Here is a tiny trained network, its code and every weight. The questions are about switching its units off for an input and a class, where a switched-off unit gives its printed mean instead of its output.

import numpy as np


def w(rows, s, z=0):
    codes = np.array(rows[::2]) - 128.0
    scale = np.full(codes.shape[1], s)
    scale[-1] = z or s
    return codes * scale


def f(y):
    return np.maximum(y, 0)


def log_softmax(a):
    a = a - a.max(-1, keepdims=True)
    return a - np.log(np.exp(a).sum(-1, keepdims=True))


def net(x, mask):
    res = np.array(x, float).reshape(1, 7) / 4 @ E
    y = f(res @ A[0][:, :-1].T + A[0][:, -1])
    res = res + np.where(mask, y, B[0][:, -1]) @ B[0][:, :-1]
    return log_softmax(res[-1] @ U[:, :-1].T + U[:, -1])


A, B = {}, {}
E = w([
[89,248,132,162,135,221],'x0',
[134,166,180,226,212,37],'x1',
[39,114,207,42,207,130],'x2',
[130,128,128,127,128,129],'x3',
[129,128,129,128,129,127],'x4',
[128,127,128,129,129,128],'x5',
[131,131,129,125,127,126],'x6',
],0.014)
A[0] = w([
[90,141,175,22,211,150,128],'n0',
[102,47,182,119,223,3,124],'n1',
[150,180,137,218,188,87,147],'n2',
[165,145,56,148,85,206,150],'n3',
[164,148,61,187,98,83,139],'n4',
[152,159,84,159,66,195,154],'n5',
[140,90,72,20,111,176,147],'n6',
[177,16,86,102,121,82,114],'n7',
[147,19,116,112,81,59,176],'n8',
[120,128,87,156,91,174,137],'n9',
[141,149,151,179,150,108,153],'n10',
[63,181,173,68,174,154,95],'n11',
[130,173,97,114,93,131,92],'n12',
[39,140,213,53,139,164,20],'n13',
[121,122,117,133,138,129,114],'n14',
[123,110,72,157,146,125,157],'n15',
[192,123,87,183,111,71,36],'n16',
[86,85,117,168,132,161,98],'n17',
[133,199,137,213,166,57,182],'n18',
[158,166,189,215,169,98,68],'n19',
[134,155,106,182,16,51,199],'n20',
[75,108,230,85,138,161,161],'n21',
[151,168,149,231,193,99,14],'n22',
[103,69,216,157,148,20,116],'n23',
[130,121,175,107,178,70,102],'n24',
[86,200,172,177,169,209,4],'n25',
[92,236,125,135,179,169,196],'n26',
[82,198,169,165,118,181,134],'n27',
[138,136,140,102,181,91,107],'n28',
[78,188,145,155,134,161,162],'n29',
],0.012,0.018)
B[0] = w([
[64,106,163,195,66,93,219],'n0',
[139,205,58,57,156,134,240],'n1',
[67,105,153,171,76,82,228],'n2',
[150,183,93,94,152,157,221],'n3',
[114,47,179,165,110,126,206],'n4',
[147,177,88,79,176,146,219],'n5',
[139,87,169,210,117,101,217],'n6',
[131,62,219,175,124,163,204],'n7',
[93,82,165,185,78,79,231],'n8',
[142,156,95,116,142,155,180],'n9',
[100,137,109,142,107,88,188],'n10',
[103,86,162,177,106,103,197],'n11',
[123,131,124,105,152,142,148],'n12',
[217,39,184,161,162,200,181],'n13',
[131,112,124,120,135,113,128],'n14',
[132,139,150,113,143,148,164],'n15',
[49,133,130,144,57,73,166],'n16',
[132,138,131,136,142,125,128],'n17',
[36,140,113,139,68,38,250],'n18',
[183,44,174,158,133,133,189],'n19',
[189,106,153,110,192,181,234],'n20',
[87,158,84,99,111,78,213],'n21',
[248,31,197,109,201,198,177],'n22',
[127,184,69,85,164,132,211],'n23',
[132,197,91,123,108,133,174],'n24',
[8,145,90,168,16,48,177],'n25',
[206,103,137,112,201,199,250],'n26',
[151,95,171,138,133,154,205],'n27',
[128,153,82,119,126,125,156],'n28',
[171,105,148,109,141,162,206],'n29',
],0.012,0.021)
U = w([
[208,62,194,164,145,150,126],'0',
[54,112,148,179,58,54,89],'1',
[164,249,36,23,169,129,247],'2',
],0.013,0.0011)

Each question gives the input, the list of numbers given to net, and the class t.
The units are the neurons (one row each of A and B). Each row of codes is followed by its name. A weight is (code - 128) times the scale printed after its matrix; where a second scale follows, it is the last column's (A, B and U).
mask holds one flag per neuron, in row order. A switched-off neuron (its flag False) gives its mean, the last column of its row in B, instead of its output. The means were averaged over made-up inputs and are rounded, as every weight is.
A unit's drop is (log p(t) with every unit on - log p(t) with that unit switched off) / (log p(t) with every unit on - log p(t) with every unit switched off).
most important unit: the unit with the biggest drop
top k neurons: the k neurons with the biggest drops, biggest first
drop of u: that unit's drop, to one decimal
input [-7,1,5,-2,7,4,-7], class 2: most important unit	n1
input [3,6,2,1,6,6,-3], class 1: top 2 neurons	n18, n2
input [-7,1,0,-4,4,-5,5], class 1: top 4 neurons	n8, n7, n26, n22
input [0,0,5,5,0,5,-1], class 1: top 4 neurons	n0, n20, n5, n22
input [0,6,-1,7,3,6,-5], class 1: top 3 neurons	n18, n2, n13
input [-2,3,0,2,0,3,3], class 1: top 2 neurons	n5, n3
input [0,7,2,8,5,-5,4], class 2: top 2 neurons	n1, n23
input [-4,-8,8,-6,-2,-1,4], class 1: top 2 neurons	n0, n21
input [-3,-7,6,-6,8,0,0], class 1: top 2 neurons	n0, n26
input [-4,-6,8,-3,-1,2,-1], class 1: drop of n0	0.1
input [1,-4,-5,-6,-2,-5,-7], class 2: drop of n5	0.2
input [-8,8,3,6,-5,-2,-1], class 2: drop of n1	1.2
